Below are the code and all the weights of a small trained network. Each question names an input and a class and asks about switching units off, where a switched-off unit gives its printed mean instead of its output.

import numpy as np


def w(rows, s, z=0):
    codes = np.array(rows[::2]) - 128.0
    scale = np.full(codes.shape[1], s)
    scale[-1] = z or s
    return codes * scale


def f(y):
    return y / 2 * (1 + np.tanh(0.7978845608 * (y + 0.044715 * y**3)))


def log_softmax(a):
    a = a - a.max(-1, keepdims=True)
    return a - np.log(np.exp(a).sum(-1, keepdims=True))


def net(x, mask):
    res = np.array(x, float).reshape(1, 8) / 4 @ E
    y = f(res @ A[0][:, :-1].T + A[0][:, -1])
    res = res + np.where(mask, y, B[0][:, -1]) @ B[0][:, :-1]
    return log_softmax(res[-1] @ U[:, :-1].T + U[:, -1])


A, B = {}, {}
E = w([
[98,162,102,122,141,252,206,71,157,144],'x0',
[130,131,108,102,131,100,141,125,126,145],'x1',
[98,131,138,110,122,137,104,144,146,140],'x2',
[146,150,137,118,126,127,130,113,109,139],'x3',
[120,126,120,109,131,111,131,135,141,142],'x4',
[128,75,178,40,218,114,116,5,139,73],'x5',
[126,136,134,138,140,135,129,132,116,116],'x6',
[178,197,91,65,77,90,139,146,175,9],'x7',
],0.014)
A[0] = w([
[71,148,92,112,107,198,217,89,135,126,169],'n0',
[130,160,112,146,50,105,101,205,93,128,185],'n1',
[117,171,100,113,141,198,171,105,166,144,154],'n2',
[152,204,111,153,72,113,144,173,179,120,141],'n3',
[126,159,105,134,114,153,163,160,152,121,137],'n4',
[163,76,127,144,157,72,59,172,79,98,255],'n5',
[97,145,157,65,135,101,132,89,148,47,98],'n6',
[110,90,159,137,179,151,121,87,142,174,148],'n7',
[117,66,171,133,168,130,115,82,103,177,147],'n8',
[90,108,129,192,107,132,158,177,70,248,203],'n9',
[104,85,109,107,146,174,189,97,131,122,127],'n10',
],0.013,0.0091)
B[0] = w([
[87,153,102,200,137,209,172,105,137,179,208],'n0',
[173,145,63,122,95,89,86,148,138,86,220],'n1',
[153,204,96,215,121,149,200,94,146,155,192],'n2',
[111,173,87,140,81,99,136,166,97,112,198],'n3',
[72,143,145,195,46,177,174,191,127,129,165],'n4',
[136,96,135,71,129,22,53,126,137,170,225],'n5',
[200,79,170,150,131,140,131,83,208,140,195],'n6',
[112,114,102,112,209,150,127,80,113,174,199],'n7',
[41,117,103,81,177,54,108,129,74,167,210],'n8',
[208,90,200,167,132,165,106,33,247,109,253],'n9',
[109,128,114,128,169,219,189,115,148,156,179],'n10',
],0.011,0.026)
U = w([
[235,71,186,113,105,99,43,60,230,103,255],'0',
[190,113,217,185,113,211,213,62,238,133,126],'1',
[177,166,60,102,60,71,73,241,93,64,86],'2',
[63,226,51,187,51,158,196,179,98,131,79],'3',
[24,55,133,48,145,73,71,113,65,218,133],'4',
[2,132,59,124,190,183,166,61,74,170,51],'5',
],0.0076,0.0037)

Each question gives the input, the list of numbers given to net, and the class t.
The units are the neurons (one row each of A and B). Each row of codes is followed by its name. A weight is (code - 128) times the scale printed after its matrix; where a second scale follows, it is the last column's (A, B and U).
mask holds one flag per neuron, in row order. A switched-off neuron (its flag False) gives its mean, the last column of its row in B, instead of its output. The means were averaged over made-up inputs and are rounded, as every weight is.
A unit's drop is (log p(t) with every unit on - log p(t) with that unit switched off) / (log p(t) with every unit on - log p(t) with every unit switched off).
The circuit of an input: a set's keep is (log p(t) with only the set's units on - log p(t) with every unit switched off) / (log p(t) with every unit on - log p(t) with every unit switched off). Starting from all 11 units, units are removed one at a time, each time the one whose removal leaves the highest keep (on an exact tie, the one counted first), for as long as the keep stays at least 0.8.
units of the circuit, in order: the units of the circuit, biggest drop first
k most important neurons: the k neurons with the biggest drops, biggest first
drop of u: that unit's drop, to one decimal
input [0,-5,-8,2,2,6,5,-8], class 4: units of the circuit, in order => n8
input [4,-8,8,0,3,-8,-2,1], class 3: 2 most important neurons => n3, n6
input [-1,-4,-2,3,4,-8,2,1], class 2: 3 most important neurons => n3, n1, n6
input [0,-7,-1,-1,7,-8,8,-2], class 0: 2 most important neurons => n9, n1
input [1,-6,-5,-7,2,7,8,-8], class 5: 3 most important neurons => n10, n7, n5
input [5,1,-7,5,3,0,-7,6], class 3: 2 most important neurons => n9, n3
input [4,2,1,-4,-1,0,-3,1], class 3: 2 most important neurons => n9, n6
input [1,8,6,3,4,1,5,4], class 1: 2 most important neurons => n5, n6
input [0,0,-7,-7,-3,-5,-3,5], class 2: 2 most important neurons => n1, n0
input [8,6,7,-4,0,-4,-5,1], class 3: 3 most important neurons => n6, n3, n4
input [1,-5,-6,6,-7,-8,5,7], class 3: 2 most important neurons => n4, n5
input [-3,8,4,-1,7,-8,3,-6], class 0: drop of n9 => 3.5
input [-7,-4,3,7,-3,6,8,-1], class 4: drop of n9 => 0.5
input [-7,-3,-3,6,-7,-1,-3,4], class 2: units of the circuit, in order => n9
input [0,-3,-6,2,-8,3,-5,-2], class 4: drop of n2 => 0.1
